[128 = 0]
[ 93 115 109 130 111 139  85 112 183 120 115 117 123 157 127 171 165 139
 132 129 119 124 199 159 126 152 117 102 120 119 117 107 126 130 134 117
  90 114 131 127 116 132 150 102 145 150 123 145 158 227 156 123 156 132
  23 128 111  99 118 169 132 129 113 140 128 137 146 104 125 141 135 140
 120 134 102 137 132 138  81 147  55  92] -> 28
[ 86 110 106 133 111 136  43  96 184 101  98 117 123 159 130 176 160 122
 130 130 124 126 208 168 127 161 120  93 128 114 113  90 124 134 137 114
  76 117 129 128 110 137 149  93 149 147 124 147 124 240 163 121 156 127
   1 120 100  93 118 170 129 127 108 144 128 142 155  86 127 139 140 139
 119 134 100 136 133 140  47 139  48  82] -> 5
[ 80 120 110 133 105 144  63 106 204 129 123 117 125 160 123 167 184 171
 135 128 114 124 203 163 123 157 121 110 119 118 110 118 128 132 127 114
  88 128 133 126 115 134 144  96 149 152 124 145 185 253 153 123 155 128
  19 124 110 110 115 166 139 117 119 148 128 143 149 103 128 147 133 144
 120 136 105 137 133 141  89 135  64  80] -> 16
[ 86 120  98 124 107 147  84 112 170 124 121 117 124 153 120 163 181 165
 131 128 112 122 192 159 123 156 121 112 123 118 114 106 128 134 121 114
  90 132 138 124 115 136 135  91 144 142 125 142 183 228 147 123 164 132
  38 124 108 114 120 168 140 116 120 142 128 138 146 103 130 147 133 144
 119 137 106 136 133 139 112 136  57  82] -> 24
[100 120 103 132 110 144  93  95 190 116 118 120 125 152 122 165 187 135
 130 128 117 128 191 164 123 157 126 114 127 114 115 111 127 136 124 106
  89 143 132 123 112 140 141  93 144 143 126 141 157 231 148 122 162 122
  32 117 103 109 118 166 140 112 124 142 128 143 151 110 124 143 135 139
 122 136 102 133 134 142  79 129  73  91] -> 29
[ 79 115  88 114 115 146  96 121 194 122 120 117 123 153 119 171 147 161
 128 129 112 121 192 165 125 157 122 108 128 120 111 121 127 133 118 114
  86 134 141 122 115 141 129  85 140 129 120 140 167 220 144 120 172 138
  42 123  95 110 128 168 137 117 119 143 129 131 146  98 133 144 140 143
 116 136 105 135 134 136 129 143  62  89] -> 20
[ 70 110 104 117 116 143  87 140 165 123 112 114 121 160 125 177 142 158
 134 130 115 119 199 162 128 149 111  93 116 126 116 119 128 125 132 128
  94  98 138 126 120 127 145  97 140 142 119 145 169 224 156 122 154 152
  40 139  95  90 126 173 127 140 105 143 128 129 147  91 133 145 138 144
 116 134 107 141 132 132 123 163  28  83] -> 11
[ 63 123 100 103 118 163 107 173 195 178 152 112 121 169 112 170 170 255
 141 127 101 108 188 142 124 147 105 128 100 137 123 180 135 119 113 134
 118 113 153 121 128 119 129 105 134 139 117 141 255 212 133 129 169 160
 119 154  99 118 131 156 133 136 122 144 130 117 138  85 148 153 128 151
 112 137 110 143 127 131 246 154  40  77] -> 26
[101 109 122 131 116 130  85 121 170 107 100 115 121 156 135 174 123 113
 131 130 127 124 194 155 129 143 113  93 116 122 120  92 125 126 147 123
  88  88 127 129 117 124 161 108 147 149 122 146 121 212 164 124 150 138
  31 137 108  80 120 160 120 149 100 138 127 135 147 106 123 136 139 139
 119 130 104 141 131 135  54 166  33  89] -> 30
[ 68 118 108 122 110 153  79 142 204 151 131 115 122 167 121 177 171 207
 141 128 109 117 206 153 125 155 111 109 104 127 114 142 130 124 130 129
  97 105 141 126 121 123 148  97 147 148 119 148 202 230 151 125 162 150
  56 143  98 100 120 170 133 133 112 145 129 132 146  90 137 149 131 148
 115 136 103 142 130 137 153 156  35  67] -> 0
